Each row has a name. After each piece below comes the name of the row it's from, unless a question asks for something else. Each question is about the rows just above it. Places in a row count from 0.

[ 26 -27 -42 -75   8  33  -1  30  63  -1 -60 -19 -80  82  73] -> mumo
[ 18 -14 -29 -91  33 -18 -78  -2  17 -19   4 -83 -66  50  49] -> Sev
[-53 -19  -3  14  40   1 -56  -4  -1  22   6 -56 -39  22  25] -> buvan
[ 14 -19  -3 -53  40   1 -54 -14  -3 -18  20 -54 -32  15  26] -> Kefa
[-20  46  25  52 -49   9  -7 -16 -54   2  36   8  67 -70 -73] -> Gir
[-14  31  14  60 -43  10  37   3 -17   0  -3  42  22 -41 -34] -> Rim
[ -9 -24  22  65 -21  28  86   7  10  -2   0  86  -3 -13 -14] -> pil
[ 12 -29  -9 -75  39  -2 -70 -17   7  19  38 -68 -65  32  32] -> Nit
[ 13 -23 -19 -50  39   0 -15   8  29 -16 -14 -22  -7  45  36] -> Som
[ 26 -27 -42 -75   8  33  -1  30  63  -1 -60  37  38 -79 -77] -> para
[-21  42  29  42 -43 -41 -52 -34 -66  25  64 -33  45 -75 -45] -> dod
[-18  27  27 -10  -9 -11 -78 -41 -66   4  87 -60  53 -62 -48] -> kino
The next entry after [ 17 -19]: => [4]
The row with [-83 -66  50] is => Sev
Which row holds [ -9 -75  39  -2 -70 -17   7  19  38 -68]? => Nit
[ 14 -19  -3 -53  40   1] is in which row? => Kefa
which: [ -3 -53] => Kefa
[-24  22  65 -21  28  86] is in which row? => pil

[ 29  52 -55 -50  55  36   6 -35  55  17 -34   7] = dod
[  0  -3  18  59   8 -10 -12  12  62   2  45 -28] = buvan
[ 23  52  52   6 -35 -55 -50  55  36  55  23  52] = pil
[ -5   1 -35  -6  30   3  34   9  10 -43 -12   5] = Kefa
[  0  -3  59   2   8  18  12 -12 -10  62  45 -56] = Sev
The next entry after [-50  55  36   6 -35  55  17 -34]: => [7]
The next entry after [ 59   2   8  18  12 -12 -10  62  45]: => [-56]
which: [ 52   6 -35 -55 -50] => pil
Places of [52] in row pil: => 1 2 11
The row with [  0  -3  59   2   8  18  12 -12 -10  62  45 -56] is => Sev
which: [ 52  52   6 -35 -55 -50  55  36  55] => pil

[ -6  31 -33  46 -41 -11  -5   0] : dod
[ 61   9 -28  42 -54 -68  54  20] : Sev
[ 43  -5 -11  31 -33 -41  46  12] : Kefa
[ 92 -14 -17  45  44 -17  27  55] : Rim
[-42   5  19 -16  44  27 -17 -11] : Gir
[ 62   5  -9  44 -15 -23  63  51] : kino
which: [ 44  27 -17] => Gir
The next entry after [ -5 -11  31 -33 -41  46]: => [12]
The next entry after [  9 -28  42 -54 -68  54]: => [20]

[-34  68  41  40  45 -63  41  56  45 -38   6 -45  30 -59  39  62 -42 -70
 -43 -36] : Gir
[ 92 -59  52 -61  32 -80  41  37  53  42 -75 -13  52  -9 -41  41  52  35
  52 -72] : mumo
[-18  29 -53  30  23   9   1  32 -34  68  41  40  45 -63  41  57  45 -38
   6  18] : buvan
[-43] is at row and place => Gir, 18
At which places does mumo hold [41]? => 6 15
which: [-34  68  41  40  45 -63  41  57  45 -38   6] => buvan

[-13  17 -17 -19 -11  10  52  12 -29   1   9  27  -1   3] = buvan
[ -4  27  27  -4  39  -8  -4   0  31 -35 -14 -11 -11  -7] = para
[-11  10  27  -4  39  -8  -4   0  31 -35 -14 -11 -11  -7] = Kefa
[ 33  20 -23 -19  12  52  12 -11  10   5  28  37 -12   2] = mumo
[ -4  18 -10   5 -41  20   5  23 -30  -7 -21  32 -15  -3] = Som
[-13  17 -17 -19 -11  10  52  12  12   5  37  28  11  11] = dod
[ 26  -9   9 -22  14  11 -40  -1  34  -3 -35  -8  -3  34] = Sev
[ -4  27  27  -4  39  -8  -4   0  31 -35 -14 -11 -11  -7] is in which row? => para
Which row holds [-11  10  27  -4  39  -8  -4   0  31 -35 -14 -11 -11  -7]? => Kefa
What is the next entry after [-19 -11  10  52  12  12   5  37  28]? => [11]
At which places does Sev hold [34]? => 8 13

[-60  21   6  64  21  20 -18  -8] -> Som
[-31 -78  21  64   6  20 -69 -40] -> Nit
[-60  21 -78  58 -38  27 -18  -8] -> para
[-31 -67  14  64   6  20 -69 -40] -> Gir
[  8 -82 -73   9 -27  -3 -79 -40] -> Sev
[ 13 -12 -87 -22 -31  -9 -17  -5] -> Kefa
Row and place of [13] in the named rows: => Kefa, 0
The next entry after [21  6]: => [64]
What is the next entry after [21 64  6 20]? => [-69]
The next entry after [ 21  64   6  20 -69]: => [-40]
The row with [64 21] is => Som

